Look-ups in named tables: a row name and a column name give one cell, copied from the table.

Lon.tsv
	Mis	Zazofa	Mokitel	Seduz	Setep	Bigene	Palebo	Mif
Peroz	111	144	161	96	133	214	112	141
Raliduz	138	110	123	114	115	134	145	127
Fepe	137	83	142	108	134	189	153	142
Lutala	143	195	135	83	77	146	136	125
Tifisa	68	188	159	111	147	184	48	125
Nutezo	145	116	156	86	118	221	160	148
Rorumer	74	111	139	140	169	151	67	124
Gedo	98	127	141	120	144	163	94	128
Tuv	136	152	151	86	107	197	139	139
Bulo	71	141	151	126	162	174	59	127

Raliduz, Mis: 138
Nutezo, Mokitel: 156
Rorumer, Setep: 169
Tuv, Zazofa: 152
Tuv, Mokitel: 151
Tuv, Seduz: 86
Tifisa, Mis: 68
Nutezo, Seduz: 86
Peroz, Zazofa: 144
Rorumer, Palebo: 67
Bulo, Bigene: 174
Fepe, Mokitel: 142
Bulo, Palebo: 59
Rorumer, Mis: 74
Bulo, Mokitel: 151
Tifisa, Bigene: 184
Nutezo, Palebo: 160
Lutala, Seduz: 83

Table Mozoser
,Gon,Zelepe,Rur,Zata
Kunuful,429,183,115,196
Vod,403,425,436,402
Kir,393,675,648,461
Ravam,260,760,669,532
Garos,191,414,581,678
Fof,210,427,532,619
Dol,340,599,502,400
Bibave,361,579,412,324
Dasotan,274,426,474,532

What is the Rur of Vod in Mozoser?
436
What is the Zata of Ravam in Mozoser?
532
What is the Zelepe of Kir in Mozoser?
675
What is the Gon of Kunuful in Mozoser?
429
What is the Rur of Dol in Mozoser?
502
What is the Zata of Kir in Mozoser?
461
What is the Zata of Dasotan in Mozoser?
532
What is the Zelepe of Vod in Mozoser?
425
What is the Rur of Ravam in Mozoser?
669
What is the Zata of Kunuful in Mozoser?
196
What is the Gon of Dasotan in Mozoser?
274
What is the Zelepe of Dol in Mozoser?
599
What is the Zata of Bibave in Mozoser?
324
What is the Zata of Garos in Mozoser?
678
What is the Zelepe of Fof in Mozoser?
427
What is the Zata of Fof in Mozoser?
619
What is the Rur of Kir in Mozoser?
648
What is the Rur of Dasotan in Mozoser?
474
What is the Zelepe of Ravam in Mozoser?
760

Kebis =
	Baseli	Fev	Dozu	Nonod	Vov	Pif
Dukef	139	105	145	147	128	158
Lutegor	131	155	149	131	117	128
Zokat	130	148	93	128	162	123
Duku	136	99	88	143	174	151
Rire	143	82	141	155	135	174
Mar	144	97	186	156	97	173
Forelit	133	135	119	135	144	135
Ripeso	131	140	84	131	170	127
Pizavab	121	192	63	111	178	89

Baseli of Duku = 136
Pif of Dukef = 158
Nonod of Forelit = 135
Fev of Mar = 97
Fev of Lutegor = 155
Dozu of Rire = 141
Fev of Duku = 99
Fev of Zokat = 148
Baseli of Pizavab = 121
Nonod of Pizavab = 111
Pif of Pizavab = 89
Baseli of Rire = 143
Fev of Dukef = 105
Pif of Forelit = 135
Baseli of Mar = 144
Dozu of Forelit = 119
Fev of Pizavab = 192
Baseli of Dukef = 139
Fev of Forelit = 135
Vov of Forelit = 144

Dogu =
,Zubemu,Meb,Mabuvop,Fala,Raguvem,Lufufu,Garavek
Marap,65.43,65.59,14.43,84.33,71.68,51.25,78.41
Lufanan,59.25,61.03,52.95,63.49,61.75,59.31,63.19
Demimu,59.25,56.48,52.95,66.97,61.75,53.26,65.72
Leled,62.34,61.03,52.95,73.91,65.06,57.30,78.41

Demimu, Zubemu: 59.25
Marap, Meb: 65.59
Demimu, Meb: 56.48
Lufanan, Raguvem: 61.75
Marap, Garavek: 78.41
Lufanan, Mabuvop: 52.95
Marap, Raguvem: 71.68
Leled, Mabuvop: 52.95
Demimu, Mabuvop: 52.95
Leled, Zubemu: 62.34
Lufanan, Meb: 61.03
Demimu, Garavek: 65.72
Leled, Meb: 61.03
Leled, Lufufu: 57.30
Lufanan, Lufufu: 59.31
Marap, Fala: 84.33
Leled, Garavek: 78.41
Demimu, Lufufu: 53.26
Lufanan, Fala: 63.49
Marap, Lufufu: 51.25
Which row has the largest Zubemu? Marap

Ril =
|  | Nabebin | Raruf | Lir | Voko | Lisene | Kat | Daki | Zekis | Konof |
|---|---|---|---|---|---|---|---|---|---|
| Sel | -0.76 | -1.29 | -0.23 | 4.67 | 0.35 | -1.25 | -2.77 | -2.32 | -2.33 |
| Repub | -3.57 | -3.45 | -2.13 | 5.16 | 1.03 | -3.23 | -3.04 | -4.72 | -4.47 |
| Lar | -1.42 | -1.59 | -0.67 | 1.67 | 4.54 | -1.15 | -4.94 | -1.70 | -1.74 |
| Pomideg | 0.00 | 0.01 | -1.00 | -3.53 | 2.69 | -0.33 | -3.17 | 0.64 | 0.38 |
| Nusona | 1.67 | 1.67 | 0.49 | -6.49 | 0.41 | 1.29 | -0.88 | 2.85 | 2.96 |

Nabebin of Repub = -3.57
Lir of Pomideg = -1.00
Kat of Nusona = 1.29
Konof of Lar = -1.74
Voko of Lar = 1.67
Kat of Lar = -1.15
Nabebin of Sel = -0.76

